Below is a small trained network, with its code and all its weights. Each question gives an input and a class and asks what happens when units are switched off, that is, made to give their printed mean instead of their output.

import numpy as np


def w(rows, s, z=0):
    codes = np.array(rows[::2]) - 128.0
    scale = np.full(codes.shape[1], s)
    scale[-1] = z or s
    return codes * scale


def norm(h):
    return h / np.sqrt((h * h).mean(-1, keepdims=True) + 1e-5)


def f(y):
    return np.maximum(y, 0)


def log_softmax(a):
    a = a - a.max(-1, keepdims=True)
    return a - np.log(np.exp(a).sum(-1, keepdims=True))


def net(x, mask):
    res = np.array(x, float).reshape(1, 8) / 4 @ E
    u = 0
    for l in range(4):
        y = f(norm(res) @ A[l][:, :-1].T + A[l][:, -1])
        res = res + np.where(mask[u : u + 5], y, B[l][:, -1]) @ B[l][:, :-1]
        u += 5
    return log_softmax(norm(res)[-1] @ U[:, :-1].T + U[:, -1])


A, B = {}, {}
E = w([
[238,107,121,75,152,159,99,192,100,78,112],'x0',
[119,60,181,180,206,161,104,112,121,175,186],'x1',
[124,121,187,147,140,122,149,9,168,87,222],'x2',
[89,123,107,59,141,61,65,105,190,206,204],'x3',
[216,123,150,102,126,131,120,131,190,182,142],'x4',
[39,152,130,160,254,174,148,229,134,224,138],'x5',
[142,202,141,106,91,181,114,123,238,188,136],'x6',
[86,129,159,73,239,105,178,94,190,125,137],'x7',
],0.0069)
A[0] = w([
[108,111,138,199,72,254,148,136,99,162,109,85],'L0N0',
[118,69,110,91,62,136,76,110,57,136,201,1],'L0N1',
[129,84,119,101,90,94,203,192,130,81,132,104],'L0N2',
[206,64,208,91,78,149,110,114,102,5,93,101],'L0N3',
[44,182,145,128,184,79,151,150,148,139,143,107],'L0N4',
],0.0061,0.0036)
B[0] = w([
[169,239,150,234,176,91,15,128,149,98,184,209],'L0N0',
[135,56,45,175,63,155,64,113,74,187,163,171],'L0N1',
[161,136,88,103,170,48,34,87,65,126,212,169],'L0N2',
[164,148,3,172,199,120,101,4,154,140,55,255],'L0N3',
[140,79,52,59,111,121,196,80,125,51,75,233],'L0N4',
],0.0069,0.0041)
A[1] = w([
[143,132,141,85,99,127,136,90,246,150,170,254],'L1N0',
[163,111,123,107,213,169,125,179,113,163,123,244],'L1N1',
[122,85,131,130,81,104,99,147,114,138,152,176],'L1N2',
[108,93,173,108,182,154,138,149,74,126,116,131],'L1N3',
[136,156,118,185,155,124,142,164,92,154,128,225],'L1N4',
],0.012,0.0011)
B[1] = w([
[103,51,155,20,203,255,81,233,225,135,219,254],'L1N0',
[120,44,160,28,171,237,56,191,129,98,181,227],'L1N1',
[110,195,148,41,82,193,137,120,131,240,205,163],'L1N2',
[167,101,77,47,145,176,139,56,243,147,139,178],'L1N3',
[129,163,188,112,129,82,122,178,207,154,174,193],'L1N4',
],0.0085,0.0086)
A[2] = w([
[85,181,198,255,62,146,182,208,126,139,130,5],'L2N0',
[102,137,132,211,109,146,159,133,49,143,78,48],'L2N1',
[24,74,227,192,167,94,82,67,64,117,182,148],'L2N2',
[129,118,107,175,28,81,170,101,122,104,133,48],'L2N3',
[62,51,108,237,221,101,183,64,61,101,199,79],'L2N4',
],0.0064,0.0022)
B[2] = w([
[76,150,210,177,104,142,24,140,178,146,130,190],'L2N0',
[134,142,125,163,176,153,145,107,175,106,221,150],'L2N1',
[145,104,129,27,156,126,133,132,175,158,177,233],'L2N2',
[150,101,106,142,125,124,149,126,214,141,169,178],'L2N3',
[69,114,178,60,174,179,254,120,75,108,111,254],'L2N4',
],0.0097,0.0023)
A[3] = w([
[254,138,53,161,96,63,118,105,102,92,118,58],'L3N0',
[80,213,78,92,78,42,106,220,126,136,100,54],'L3N1',
[156,121,101,67,95,167,94,66,143,136,150,114],'L3N2',
[178,77,165,31,160,214,129,238,153,135,116,1],'L3N3',
[170,49,121,105,196,175,91,103,218,97,150,34],'L3N4',
],0.0079,0.0015)
B[3] = w([
[191,176,112,171,42,145,79,111,72,65,114,150],'L3N0',
[108,73,148,169,182,158,239,2,172,142,155,149],'L3N1',
[188,134,110,165,111,83,143,180,109,114,162,183],'L3N2',
[118,196,113,82,230,69,183,115,148,96,215,247],'L3N3',
[126,167,73,83,113,138,131,252,154,121,61,234],'L3N4',
],0.0098,0.016)
U = w([
[102,96,113,122,46,126,107,88,110,209,190,108],'0',
[145,117,140,127,153,112,105,168,55,115,61,83],'1',
[85,161,211,217,118,140,79,118,186,163,131,106],'2',
[96,46,217,152,57,70,119,191,70,184,8,8],'3',
[79,84,105,109,150,141,179,32,94,99,66,118],'4',
[192,152,72,173,57,134,54,116,100,87,113,140],'5',
[93,143,108,47,184,154,132,157,179,129,189,156],'6',
],0.016,0.015)

Each question gives the input, the list of numbers given to net, and the class t.
The units are the neurons (one row each of A and B). Each row of codes is followed by its name. A weight is (code - 128) times the scale printed after its matrix; where a second scale follows, it is the last column's (A, B and U).
mask holds one flag per neuron, layer by layer. A switched-off neuron (its flag False) gives its mean, the last column of its row in B, instead of its output. The means were averaged over made-up inputs and are rounded, as every weight is.
A unit's drop is (log p(t) with every unit on - log p(t) with that unit switched off) / (log p(t) with every unit on - log p(t) with every unit switched off).
The circuit of an input: a set's keep is (log p(t) with only the set's units on - log p(t) with every unit switched off) / (log p(t) with every unit on - log p(t) with every unit switched off). Starting from the 12 units with the biggest drops (on a tie, the unit counted first), units are removed one at a time, each time the one whose removal leaves the highest keep (on an exact tie, the one counted first), for as long as the keep stays at least 0.8.
units of the circuit, in order: the units of the circuit, biggest drop first
k most important neurons: the k neurons with the biggest drops, biggest first
k most important neurons of layer l: the k neurons of layer l with the biggest drops, biggest first
drop when u is switched off: that unit's drop, to one decimal
input [-4,-2,1,2,-2,0,-7,3], class 4: units of the circuit, in order => [L1N0; L1N1; L3N3; L3N4]
input [-1,5,5,3,-6,-5,-8,3], class 4: 4 most important neurons => [L2N4; L1N0; L1N1; L3N3]
input [-3,-7,-6,-7,-6,0,1,3], class 4: 3 most important neurons => [L3N1; L0N2; L1N0]
input [-1,-8,0,-4,8,2,0,-7], class 5: units of the circuit, in order => [L1N0; L3N0]
input [-1,0,-8,6,-6,-6,-4,-2], class 0: most important neuron => [L1N2]
input [-4,-8,-6,-2,3,1,-8,8], class 4: 2 most important neurons => [L1N0; L1N1]
input [-7,8,-4,-8,-7,-8,0,5], class 4: 2 most important neurons => [L2N4; L1N0]
input [-1,-1,-8,7,-6,-6,-3,3], class 0: 2 most important neurons => [L1N0; L3N3]
input [6,-6,-2,-5,2,0,-3,5], class 1: 2 most important neurons => [L1N0; L0N3]
input [2,2,4,0,8,2,-6,-8], class 5: 2 most important neurons => [L1N0; L0N3]
input [-2,1,-8,8,2,-8,-2,-8], class 0: 2 most important neurons => [L1N2; L3N4]
input [8,0,0,-5,-2,-3,-2,8], class 1: 3 most important neurons => [L0N3; L1N0; L3N3]
input [4,0,-1,2,-8,-4,-5,6], class 4: 2 most important neurons => [L1N0; L2N4]
input [-7,-7,5,-3,-4,-3,2,-4], class 5: most important neuron => [L3N3]
input [0,-1,-3,-7,-7,-8,-5,2], class 5: 2 most important neurons => [L3N0; L3N3]
input [-1,0,-2,2,1,-1,-5,0], class 0: 2 most important neurons of layer 1 => [L1N0; L1N2]
input [-2,-6,-8,2,-8,5,3,0], class 4: 3 most important neurons of layer 3 => [L3N1; L3N4; L3N3]
input [1,-6,6,-1,7,0,-8,3], class 4: 4 most important neurons of layer 1 => [L1N0; L1N1; L1N3; L1N4]
input [5,-8,2,4,-8,4,-3,-7], class 0: 3 most important neurons of layer 3 => [L3N3; L3N4; L3N1]
input [6,3,-2,-3,-4,-8,-7,8], class 4: most important neuron of layer 2 => [L2N4]
input [7,0,5,5,0,-5,2,-8], class 5: drop when L0N3 is switched off => 0.2
input [3,1,2,-8,-7,-3,2,7], class 4: drop when L1N0 is switched off => 0.2
input [-2,-1,-1,-4,-2,-6,-7,-2], class 5: drop when L3N0 is switched off => 0.2
